Below are the code and all the weights of a small trained network. Each question names an input and a class and asks about switching units off, where a switched-off unit gives its printed mean instead of its output.

import numpy as np


def w(rows, s, z=0):
    codes = np.array(rows[::2]) - 128.0
    scale = np.full(codes.shape[1], s)
    scale[-1] = z or s
    return codes * scale


def f(y):
    return np.maximum(y, 0)


def log_softmax(a):
    a = a - a.max(-1, keepdims=True)
    return a - np.log(np.exp(a).sum(-1, keepdims=True))


def net(x, mask):
    res = np.array(x, float).reshape(1, 7) / 4 @ E
    y = f(res @ A[0][:, :-1].T + A[0][:, -1])
    res = res + np.where(mask, y, B[0][:, -1]) @ B[0][:, :-1]
    return log_softmax(res[-1] @ U[:, :-1].T + U[:, -1])


A, B = {}, {}
E = w([
[253,205,112],'x0',
[138,140,255],'x1',
[127,127,129],'x2',
[129,127,128],'x3',
[77,251,147],'x4',
[129,128,129],'x5',
[128,129,128],'x6',
],0.0096)
A[0] = w([
[21,68,122,254],'n0',
[243,81,155,110],'n1',
[224,136,97,193],'n2',
[110,72,199,147],'n3',
[238,154,197,168],'n4',
[26,168,103,169],'n5',
[194,193,206,78],'n6',
[38,86,87,220],'n7',
[4,85,242,221],'n8',
[154,161,44,177],'n9',
[254,195,86,224],'n10',
[68,43,36,198],'n11',
[145,105,134,81],'n12',
],0.011,0.0051)
B[0] = w([
[193,191,164,235],'n0',
[86,58,194,182],'n1',
[100,21,65,191],'n2',
[135,45,193,181],'n3',
[29,112,32,195],'n4',
[95,254,163,190],'n5',
[83,197,59,181],'n6',
[215,250,142,214],'n7',
[139,112,210,247],'n8',
[235,103,87,183],'n9',
[116,72,23,220],'n10',
[234,174,97,232],'n11',
[98,150,111,136],'n12',
],0.0085,0.014)
U = w([
[224,147,115,136],'0',
[174,54,68,92],'1',
[141,217,113,107],'2',
[135,148,29,253],'3',
[181,62,209,178],'4',
[12,61,92,123],'5',
[60,160,213,88],'6',
[27,177,45,28],'7',
],0.011,0.0032)

Each question gives the input, the list of numbers given to net, and the class t.
The units are the neurons (one row each of A and B). Each row of codes is followed by its name. A weight is (code - 128) times the scale printed after its matrix; where a second scale follows, it is the last column's (A, B and U).
mask holds one flag per neuron, in row order. A switched-off neuron (its flag False) gives its mean, the last column of its row in B, instead of its output. The means were averaged over made-up inputs and are rounded, as every weight is.
A unit's drop is (log p(t) with every unit on - log p(t) with that unit switched off) / (log p(t) with every unit on - log p(t) with every unit switched off).
The circuit of an input: a set's keep is (log p(t) with only the set's units on - log p(t) with every unit switched off) / (log p(t) with every unit on - log p(t) with every unit switched off). Starting from the 12 units with the biggest drops (on a tie, the unit counted first), units are removed one at a time, each time the one whose removal leaves the highest keep (on an exact tie, the one counted first), for as long as the keep stays at least 0.8.
circuit, biggest first: the units of the circuit, biggest drop first
unit that matters most: the unit with the biggest drop
top k neurons: the k neurons with the biggest drops, biggest first
drop when u is switched off: that unit's drop, to one decimal
input [-5,2,-8,3,4,-7,3], class 6: circuit, biggest first => (n8, n11)
input [4,-1,0,7,8,5,4], class 3: unit that matters most => n9
input [2,7,0,-8,1,-5,5], class 7: circuit, biggest first => (n6, n4)
input [-1,1,-8,6,-1,3,-4], class 4: top 2 neurons => (n6, n5)
input [-3,1,-3,-1,-3,-3,-2], class 4: circuit, biggest first => (n6, n10)
input [-3,1,3,-8,-8,8,8], class 4: circuit, biggest first => (n3, n10)
input [-4,2,-8,-5,7,1,-2], class 6: circuit, biggest first => (n11, n8)
input [-2,3,-2,1,3,5,-3], class 6: circuit, biggest first => (n11, n10)
input [-6,2,-6,-7,3,8,-2], class 6: top 3 neurons => (n8, n5, n9)
input [5,0,-2,0,8,-2,-3], class 3: top 3 neurons => (n9, n10, n1)
input [-7,0,2,-8,-8,6,-3], class 0: top 3 neurons => (n11, n7, n0)
input [-7,0,-5,-2,2,5,8], class 2: top 2 neurons => (n7, n5)
input [1,4,1,6,8,-7,-1], class 7: drop when n6 is switched off => 0.2
input [8,-3,-6,-7,-6,5,-6], class 1: unit that matters most => n9
input [2,2,-6,3,-6,-6,2], class 5: drop when n7 is switched off => 0.1
input [6,1,1,1,2,-6,-4], class 7: drop when n11 is switched off => 0.2
